Below are the code and all the weights of a small trained network. Each question names an input and a target symbol and asks about switching units off, where a switched-off unit gives its printed mean instead of its output.

import numpy as np


def w(rows, s, z=0):
    codes = np.array(rows[::2]) - 128.0
    scale = np.full(codes.shape[1], s)
    scale[-1] = z or s
    return codes * scale


def norm(h):
    return h / np.sqrt((h * h).mean(-1, keepdims=True) + 1e-5)


def f(y):
    return y / 2 * (1 + np.tanh(0.7978845608 * (y + 0.044715 * y**3)))


def softmax(a):
    e = np.exp(a - a.max(-1, keepdims=True))
    return e / e.sum(-1, keepdims=True)


def log_softmax(a):
    a = a - a.max(-1, keepdims=True)
    return a - np.log(np.exp(a).sum(-1, keepdims=True))


def net(x, mask):
    ids = ['γδηθλξτφψ'.index(c) for c in x.split()]
    T = len(ids)
    res = E[ids] + P[:T]
    u = 0
    for l in range(2):
        r = norm(res)
        for j in range(3):
            rows = slice(3 * j, 3 * j + 3)
            q, k, v = (r @ M[l][rows].T for M in (Q, K, V))
            z = softmax(np.where(np.tri(T) > 0, q @ k.T / 3**0.5, -1e9)) @ v
            o = O[l][rows]
            res = res + np.where(mask[u + j], z, o[:, -1]) @ o[:, :-1]
        u += 3
        y = f(norm(res) @ A[l][:, :-1].T + A[l][:, -1])
        res = res + np.where(mask[u : u + 8], y, B[l][:, -1]) @ B[l][:, :-1]
        u += 8
    return log_softmax(norm(res)[-1] @ U[:, :-1].T + U[:, -1])


Q, K, V, O, A, B = {}, {}, {}, {}, {}, {}
E = w([
[159,100,154,110],'γ',
[84,108,142,107],'δ',
[199,165,100,70],'η',
[153,199,195,122],'θ',
[171,163,145,120],'λ',
[73,220,113,166],'ξ',
[156,63,157,85],'τ',
[157,199,209,132],'φ',
[2,187,95,99],'ψ',
],0.017)
P = w([
[167,3,63,91],'0',
[66,87,209,186],'1',
[190,163,37,191],'2',
[195,121,95,56],'3',
[60,94,209,205],'4',
[167,165,55,206],'5',
[189,121,89,57],'6',
[59,75,202,205],'7',
],0.011)
Q[0] = w([
[4,144,140,106],'L0H0',
[169,146,111,90],'L0H0',
[136,102,169,76],'L0H0',
[141,130,84,82],'L0H1',
[106,115,92,146],'L0H1',
[100,183,46,190],'L0H1',
[128,125,97,57],'L0H2',
[143,189,175,145],'L0H2',
[178,144,207,125],'L0H2',
],0.015)
K[0] = w([
[40,122,156,118],'L0H0',
[128,168,113,86],'L0H0',
[138,92,140,63],'L0H0',
[159,252,137,184],'L0H1',
[156,150,99,100],'L0H1',
[143,105,106,100],'L0H1',
[116,162,125,171],'L0H2',
[119,167,212,87],'L0H2',
[150,145,167,113],'L0H2',
],0.014)
V[0] = w([
[119,133,198,104],'L0H0',
[154,144,137,133],'L0H0',
[255,152,176,93],'L0H0',
[145,130,146,120],'L0H1',
[89,138,193,125],'L0H1',
[115,72,143,222],'L0H1',
[181,152,187,160],'L0H2',
[150,98,94,215],'L0H2',
[105,149,75,162],'L0H2',
],0.0098)
O[0] = w([
[111,102,215,106,136],'L0H0',
[122,210,216,64,140],'L0H0',
[6,154,70,180,251],'L0H0',
[253,141,90,181,149],'L0H1',
[11,145,123,121,110],'L0H1',
[155,193,186,161,146],'L0H1',
[127,124,171,152,171],'L0H2',
[250,61,195,144,105],'L0H2',
[137,166,184,105,58],'L0H2',
],0.0044,0.0033)
A[0] = w([
[85,2,178,79,89],'L0N0',
[161,173,228,211,255],'L0N1',
[132,145,116,39,171],'L0N2',
[68,122,145,136,146],'L0N3',
[149,68,206,222,16],'L0N4',
[169,190,231,53,66],'L0N5',
[88,35,67,240,123],'L0N6',
[210,148,127,163,187],'L0N7',
],0.0095,0.0045)
B[0] = w([
[125,195,106,141,207],'L0N0',
[101,132,107,59,255],'L0N1',
[125,204,70,74,178],'L0N2',
[125,99,73,92,163],'L0N3',
[103,152,55,119,167],'L0N4',
[122,108,57,187,149],'L0N5',
[134,130,219,144,178],'L0N6',
[116,174,245,172,178],'L0N7',
],0.011,0.0064)
Q[1] = w([
[82,84,197,21],'L1H0',
[206,198,135,109],'L1H0',
[207,66,116,131],'L1H0',
[87,35,160,137],'L1H1',
[150,154,43,115],'L1H1',
[178,85,48,104],'L1H1',
[83,135,138,44],'L1H2',
[154,76,191,140],'L1H2',
[3,32,187,86],'L1H2',
],0.013)
K[1] = w([
[120,3,137,61],'L1H0',
[58,179,130,153],'L1H0',
[121,176,166,112],'L1H0',
[127,33,135,134],'L1H1',
[95,164,162,115],'L1H1',
[62,169,150,134],'L1H1',
[160,96,102,119],'L1H2',
[141,104,149,165],'L1H2',
[122,40,144,98],'L1H2',
],0.02)
V[1] = w([
[194,220,56,227],'L1H0',
[132,87,175,129],'L1H0',
[184,238,246,167],'L1H0',
[172,119,144,84],'L1H1',
[254,126,99,156],'L1H1',
[133,132,78,92],'L1H1',
[5,8,218,158],'L1H2',
[215,23,147,148],'L1H2',
[6,176,123,142],'L1H2',
],0.0065)
O[1] = w([
[241,163,44,230,102],'L1H0',
[101,113,142,183,109],'L1H0',
[69,204,84,179,118],'L1H0',
[133,72,64,161,160],'L1H1',
[187,120,59,79,150],'L1H1',
[154,80,89,144,159],'L1H1',
[1,201,133,72,1],'L1H2',
[98,114,219,184,92],'L1H2',
[127,108,37,68,105],'L1H2',
],0.0069,0.005)
A[1] = w([
[220,219,68,77,137],'L1N0',
[88,144,168,73,158],'L1N1',
[144,71,241,105,95],'L1N2',
[96,87,80,95,201],'L1N3',
[224,104,106,113,95],'L1N4',
[185,145,127,215,175],'L1N5',
[120,249,124,158,255],'L1N6',
[57,165,222,200,12],'L1N7',
],0.014,0.0054)
B[1] = w([
[71,121,233,91,249],'L1N0',
[222,128,148,170,176],'L1N1',
[69,254,90,106,185],'L1N2',
[201,175,129,192,179],'L1N3',
[142,190,52,208,184],'L1N4',
[113,92,155,104,182],'L1N5',
[58,94,8,110,226],'L1N6',
[200,15,93,144,189],'L1N7',
],0.0088,0.011)
U = w([
[129,38,51,117,202],'γ',
[138,229,151,146,124],'δ',
[190,178,50,214,18],'η',
[66,110,123,69,126],'θ',
[72,162,57,175,3],'λ',
[183,89,90,3,110],'ξ',
[138,112,177,166,245],'τ',
[82,103,139,72,154],'φ',
[243,93,122,77,142],'ψ',
],0.013,0.0048)

Each question gives the input, a string of symbols that net reads in full, and the target symbol t.
The units are the heads (3 rows each of Q, K, V and O) and the neurons (one row each of A and B). Each row of codes is followed by its name. A weight is (code - 128) times the scale printed after its matrix; where a second scale follows, it is the last column's (O, A, B and U).
mask holds one flag per unit, layer by layer, with each layer's heads first. A switched-off unit (its flag False) gives its mean, the last column of its rows in O or B, instead of its output. The means were averaged over made-up inputs and are rounded, as every weight is.
A unit's drop is (log p(t) with every unit on - log p(t) with that unit switched off) / (log p(t) with every unit on - log p(t) with every unit switched off).
The circuit of an input: a set's keep is (log p(t) with only the set's units on - log p(t) with every unit switched off) / (log p(t) with every unit on - log p(t) with every unit switched off). Starting from the 12 units with the biggest drops (on a tie, the unit counted first), units are removed one at a time, each time the one whose removal leaves the highest keep (on an exact tie, the one counted first), for as long as the keep stays at least 0.8.
circuit, biggest first: the units of the circuit, biggest drop first
most important unit: the unit with the biggest drop
top k neurons: the k neurons with the biggest drops, biggest first
top k neurons in layer l: the k neurons of layer l with the biggest drops, biggest first
which heads matter: for each layer, one digit per head in row order, 1 if its drop is at least 0.15 and else 0, layers parted by /
input τ ψ γ γ η, target τ: top 2 neurons => [L1N6 L0N6]
input λ δ δ γ γ γ τ γ, target λ: circuit, biggest first => [L0N0 L0N1 L1H0]
input θ τ θ θ φ η δ γ, target θ: circuit, biggest first => [L1H2]
input τ ψ δ θ ψ γ δ ξ, target τ: top 4 neurons in layer 0 => [L0N6 L0N4 L0N0 L0N3]
input δ λ δ η λ δ φ, target θ: top 3 neurons => [L1N0 L0N5 L0N1]
input δ γ θ δ γ λ η ψ, target δ: which heads matter => 100 / 101
input θ γ γ γ γ γ δ, target η: which heads matter => 011 / 001
input ξ δ γ ξ η γ φ γ, target ξ: circuit, biggest first => [L1H2 L0N7 L0N0 L1H0]
input γ φ δ γ η, target γ: which heads matter => 100 / 001
input ξ ξ θ, target θ: circuit, biggest first => [L1N0 L1N6]
input γ λ ψ λ γ ψ δ φ, target γ: which heads matter => 000 / 001
input τ δ δ γ, target η: top 4 neurons => [L1N4 L0N5 L0N1 L0N3]
input φ γ δ ψ φ, target φ: top 3 neurons in layer 0 => [L0N7 L0N1 L0N2]
input γ γ γ φ δ γ δ ξ, target γ: top 2 neurons => [L1N7 L0N1]
input ψ τ δ θ δ ξ θ λ, target ξ: which heads matter => 000 / 001
input γ γ λ δ γ ψ γ γ, target γ: circuit, biggest first => [L1N7 L0N4 L0N6]
input ψ θ γ γ ψ ξ λ ψ, target ψ: which heads matter => 100 / 101
input δ θ γ γ θ δ, target δ: top 2 neurons => [L0N5 L0N0]
input τ η φ η δ, target τ: most important unit => L1N6
input τ ξ η θ ξ γ γ ψ, target τ: top 4 neurons => [L1N6 L0N6 L1N7 L1N1]
input ψ γ φ ψ ξ γ λ ξ, target ψ: top neuron => [L0N0]
input γ τ δ, target δ: top 2 neurons in layer 0 => [L0N0 L0N7]
input φ γ τ, target τ: top 2 neurons => [L0N6 L1N7]
